Below is a small trained network, with its code and all its weights. Each question gives an input and a target symbol and asks what happens when units are switched off, that is, made to give their printed mean instead of their output.

import numpy as np


def w(rows, s, z=0):
    codes = np.array(rows[::2]) - 128.0
    scale = np.full(codes.shape[1], s)
    scale[-1] = z or s
    return codes * scale


def f(y):
    return y / 2 * (1 + np.tanh(0.7978845608 * (y + 0.044715 * y**3)))


def softmax(a):
    e = np.exp(a - a.max(-1, keepdims=True))
    return e / e.sum(-1, keepdims=True)


def log_softmax(a):
    a = a - a.max(-1, keepdims=True)
    return a - np.log(np.exp(a).sum(-1, keepdims=True))


def net(x, mask):
    ids = ['βεζθλμξσω'.index(c) for c in x.split()]
    T = len(ids)
    res = E[ids] + P[:T]
    r = res
    for j in range(3):
        rows = slice(2 * j, 2 * j + 2)
        q, k, v = (r @ M[0][rows].T for M in (Q, K, V))
        z = softmax(np.where(np.tri(T) > 0, q @ k.T / 2**0.5, -1e9)) @ v
        o = O[0][rows]
        res = res + np.where(mask[j], z, o[:, -1]) @ o[:, :-1]
    y = f(res @ A[0][:, :-1].T + A[0][:, -1])
    res = res + np.where(mask[3:19], y, B[0][:, -1]) @ B[0][:, :-1]
    return log_softmax(res[-1] @ U[:, :-1].T + U[:, -1])


Q, K, V, O, A, B = {}, {}, {}, {}, {}, {}
E = w([
[139,168,74,113],'β',
[175,150,184,124],'ε',
[145,149,176,77],'ζ',
[168,169,188,90],'θ',
[52,67,252,106],'λ',
[91,46,80,130],'μ',
[140,55,141,115],'ξ',
[83,230,165,95],'σ',
[51,143,211,184],'ω',
],0.022)
P = w([
[158,47,56,104],'0',
[149,132,43,104],'1',
[135,160,60,117],'2',
[105,146,101,122],'3',
[76,131,132,131],'4',
[51,134,158,140],'5',
[9,133,189,156],'6',
[2,119,209,156],'7',
[39,68,205,147],'8',
],0.0091)
Q[0] = w([
[103,192,169,145],'head 1',
[168,161,188,131],'head 1',
[69,135,102,148],'head 2',
[151,115,130,168],'head 2',
[84,163,247,69],'head 3',
[114,161,122,179],'head 3',
],0.014)
K[0] = w([
[83,145,171,152],'head 1',
[38,164,135,98],'head 1',
[145,164,108,83],'head 2',
[176,137,144,29],'head 2',
[123,197,245,159],'head 3',
[142,79,67,88],'head 3',
],0.012)
V[0] = w([
[121,74,158,100],'head 1',
[37,164,143,2],'head 1',
[144,84,60,90],'head 2',
[101,156,89,246],'head 2',
[151,118,146,213],'head 3',
[74,166,90,195],'head 3',
],0.0089)
O[0] = w([
[128,129,97,137,135],'head 1',
[57,167,39,76,251],'head 1',
[168,101,98,103,111],'head 2',
[177,178,128,169,85],'head 2',
[181,106,173,153,93],'head 3',
[89,255,96,190,134],'head 3',
],0.0096,0.011)
A[0] = w([
[173,121,204,72,201],'neuron 1',
[142,174,87,167,102],'neuron 2',
[114,119,190,55,98],'neuron 3',
[102,117,168,108,76],'neuron 4',
[148,192,97,73,150],'neuron 5',
[77,162,181,144,93],'neuron 6',
[94,182,138,190,129],'neuron 7',
[175,139,88,132,253],'neuron 8',
[111,61,185,72,190],'neuron 9',
[248,134,97,155,178],'neuron 10',
[194,183,133,84,201],'neuron 11',
[156,85,224,186,51],'neuron 12',
[148,178,150,106,76],'neuron 13',
[119,162,138,195,82],'neuron 14',
[80,169,149,75,176],'neuron 15',
[76,63,126,152,220],'neuron 16',
],0.014,0.0042)
B[0] = w([
[153,114,203,140,149],'neuron 1',
[136,49,161,155,150],'neuron 2',
[114,12,91,130,174],'neuron 3',
[102,106,127,131,148],'neuron 4',
[118,136,116,96,211],'neuron 5',
[166,157,121,119,188],'neuron 6',
[144,90,95,141,180],'neuron 7',
[30,151,191,86,134],'neuron 8',
[156,108,132,205,182],'neuron 9',
[168,196,123,86,132],'neuron 10',
[93,190,152,194,150],'neuron 11',
[254,133,129,80,131],'neuron 12',
[126,136,82,175,148],'neuron 13',
[178,188,103,140,139],'neuron 14',
[113,114,180,128,254],'neuron 15',
[188,180,84,154,169],'neuron 16',
],0.0078,0.023)
U = w([
[120,189,79,33,145],'β',
[142,155,156,78,82],'ε',
[86,111,173,163,73],'ζ',
[149,205,113,159,220],'θ',
[131,135,149,100,164],'λ',
[140,136,2,131,4],'μ',
[181,167,133,56,85],'ξ',
[127,130,83,101,160],'σ',
[155,117,92,76,110],'ω',
],0.014,0.0045)

Each question gives the input, a string of symbols that net reads in full, and the target symbol t.
The units are the heads (2 rows each of Q, K, V and O) and the neurons (one row each of A and B). Each row of codes is followed by its name. A weight is (code - 128) times the scale printed after its matrix; where a second scale follows, it is the last column's (O, A, B and U).
mask holds one flag per unit, heads first, then neurons. A switched-off unit (its flag False) gives its mean, the last column of its rows in O or B, instead of its output. The means were averaged over made-up inputs and are rounded, as every weight is.
A unit's drop is (log p(t) with every unit on - log p(t) with that unit switched off) / (log p(t) with every unit on - log p(t) with every unit switched off).
The circuit of an input: a set's keep is (log p(t) with only the set's units on - log p(t) with every unit switched off) / (log p(t) with every unit on - log p(t) with every unit switched off). Starting from the 12 units with the biggest drops (on a tie, the unit counted first), units are removed one at a time, each time the one whose removal leaves the highest keep (on an exact tie, the one counted first), for as long as the keep stays at least 0.8.
circuit, biggest first: the units of the circuit, biggest drop first
unit that matters most: the unit with the biggest drop
k most important neurons: the k neurons with the biggest drops, biggest first
heads that matter: for each layer, one digit per head in row order, 1 if its drop is at least 0.15 and else 0, layers parted by /
drop when u is switched off: that unit's drop, to one decimal
input ζ σ ω ζ ω, target θ: circuit, biggest first => head 3; neuron 14
input ε σ ζ β θ θ θ, target ζ: heads that matter => 001
input θ ε ω ω ξ, target θ: 2 most important neurons => neuron 3; neuron 15
input ζ σ θ σ θ ξ, target μ: 2 most important neurons => neuron 16; neuron 15
input μ ω σ θ, target θ: heads that matter => 011
input σ θ μ θ ζ σ ζ, target β: unit that matters most => head 1
input σ θ ζ σ μ β ξ ω ξ, target θ: heads that matter => 001
input ω μ ζ, target θ: circuit, biggest first => head 2; neuron 11
input ε σ ε ε θ ω σ, target θ: circuit, biggest first => head 3; head 2
input ω σ ζ β ξ ω ζ σ ζ, target β: heads that matter => 101
input ζ θ σ θ, target β: circuit, biggest first => head 1; neuron 9
input ζ ω θ, target θ: circuit, biggest first => head 2; neuron 11
input λ β ζ θ ξ θ ζ, target ζ: circuit, biggest first => head 3; neuron 9; neuron 3
input ξ β ζ σ θ ξ, target μ: unit that matters most => neuron 15
input ε σ β θ ω θ ε, target θ: 2 most important neurons => neuron 14; neuron 3
input θ θ ξ σ ξ ω ε μ, target μ: drop when neuron 11 is switched off => 0.1
input θ ζ σ σ ε, target β: drop when neuron 11 is switched off => 0.0
input β μ β ε μ ζ, target ζ: drop when neuron 1 is switched off => 0.2
